Questions about the matrix below. Indices start at 0.
1) Report the bottom-right entry.
2) Report the entry just right of the smallest entry.
3) Report the bottom-left entry.
4) Report the bottom entry of the column that holds the largest entry.
5) Report the top entry of the column that holds the smallest entry.
6) Report the entry in row 2 and column 0.
7) Report the entry in row 0 and column 1.
8) Report the maximum.
[[121 140 116 124 133 151 123 139 125 135 123 127]
 [123 130 129 131 128 124 128 131 128 127 127 128]
 [118 133 129 133 128 123 126 134 127 129 127 128]
 [113 144 118 128 133 146 121 143 124 138 122 126]
 [115 137 129 135 129 125 122 136 127 135 125 126]]
1) 126
2) 144
3) 115
4) 125
5) 121
6) 118
7) 140
8) 151

[[123 138 134 121 121 138 121]
 [129 117 125 134 124 118 119]
 [125 141 135 118 124 141 124]
 [137 135 122 129 131 136 133]
 [139 136 120 130 131 137 134]
 [125 142 135 119 123 141 123]
 [151 123 131 111 147 127 143]
 [140 121 131 120 138 124 134]
 [124 139 134 120 122 139 122]
 [124 140 135 119 123 140 123]
 [121 127 130 129 119 127 115]
 [135 135 124 128 131 136 132]
 [124 140 134 120 123 139 123]
 [119 127 128 132 114 127 113]
 [123 137 134 122 121 136 121]
 [123 139 134 121 122 139 122]]
Give the 2nd entry in reading order.
138
Give the 2nd entry from the end, reading row by row.
139
The last entry of the smallest entry's row: 143
The top-left entry -> 123
Give the fourth-last entry, reading row by row.
121
The last entry, reading row by row: 122
Give the 2nd smallest entry.
113
The bottom-left entry -> 123
The largest entry in the first column -> 151
Give the entry directly above the largest entry.
125
Give the entry just right of the smallest entry.
147
Give the entry directly above 147.
123
Give the top entry of the column that holds the smallest entry.
121
The entry directly below the largest entry -> 140
Give the top-right entry.
121
Give the fifth entry, reading row by row.
121
The entry just right of the largest entry is 123
The third entry, reading row by row is 134
Give the entry directly above the smallest entry.
119
Give the entry just left of the smallest entry.
131
The third-last entry, reading row by row is 122
The 2nd entry on the diagonal from the top-right corner is 118
The entry just right of 117 is 125
The 3rd entry on the diagonal from the top-right corner is 124
Give the 2nd entry on the main diagonal.
117
The third smallest entry is 114

[[131, 126, 116, 131, 138, 111, 129, 133, 113, 119, 120], [123, 124, 123, 134, 132, 126, 126, 132, 123, 125, 125], [128, 123, 132, 127, 126, 124, 129, 132, 124, 128, 127], [127, 122, 129, 135, 133, 126, 125, 134, 126, 127, 130], [148, 117, 128, 127, 129, 133, 125, 133, 118, 121, 117], [120, 121, 128, 134, 131, 128, 124, 131, 127, 127, 126], [125, 120, 126, 133, 131, 125, 126, 133, 127, 127, 132], [124, 125, 127, 134, 128, 121, 126, 135, 123, 131, 129], [122, 122, 126, 130, 129, 127, 127, 137, 125, 128, 124], [134, 112, 111, 126, 139, 120, 132, 134, 118, 124, 132], [124, 133, 118, 134, 140, 138, 136, 139, 117, 137, 130], [133, 128, 132, 132, 119, 132, 126, 125, 126, 105, 129], [130, 114, 139, 142, 133, 132, 113, 125, 133, 120, 122], [122, 123, 131, 132, 129, 124, 126, 131, 126, 131, 130], [127, 121, 122, 132, 127, 125, 127, 133, 123, 124, 127], [126, 116, 127, 131, 128, 125, 125, 130, 125, 132, 125]]
The entry just right of the largest entry?
A: 117
The entry just left of the smallest entry?
A: 126
The smallest entry is 105

[[128 130 131 136 129 146 128 129 128 130]
 [133 130 128 136 128 128 128 128 130 130]
 [128 140 133 136 129 158 128 130 128 134]
 [128 133 132 136 129 128 129 130 142 128]
 [128 130 130 136 128 129 128 129 131 129]
 [129 128 129 136 128 128 129 129 130 132]
 [128 135 132 136 132 139 128 143 133 128]
 [130 128 128 136 128 130 128 129 129 131]
 [130 128 130 136 128 130 128 130 128 133]
 [128 128 129 136 129 153 128 132 128 140]
 [129 130 131 136 128 129 129 129 128 128]
 [133 128 129 136 128 128 128 128 137 129]
 [128 129 129 136 128 128 128 128 143 150]]
Rows and columns are numbered from 0.
Find the top-right entry.
A: 130
Find the entry in the top-left corner.
A: 128
The entry directly above the largest entry -> 128
The bottom-left entry -> 128
The entry in row 0 and column 1 -> 130
Find the entry directly below the largest entry.
A: 128
The top entry of the column that holds the largest entry is 146
The bottom entry of the column that holds the largest entry -> 128
Find the bottom-right entry.
A: 150
Find the entry in row 2 and column 2.
A: 133
The entry in row 1 and column 2 -> 128
The entry in row 2 and column 1: 140
The entry at row 2, column 0 -> 128
Find the entry in row 0 and column 2.
A: 131
The entry just left of 135: 128
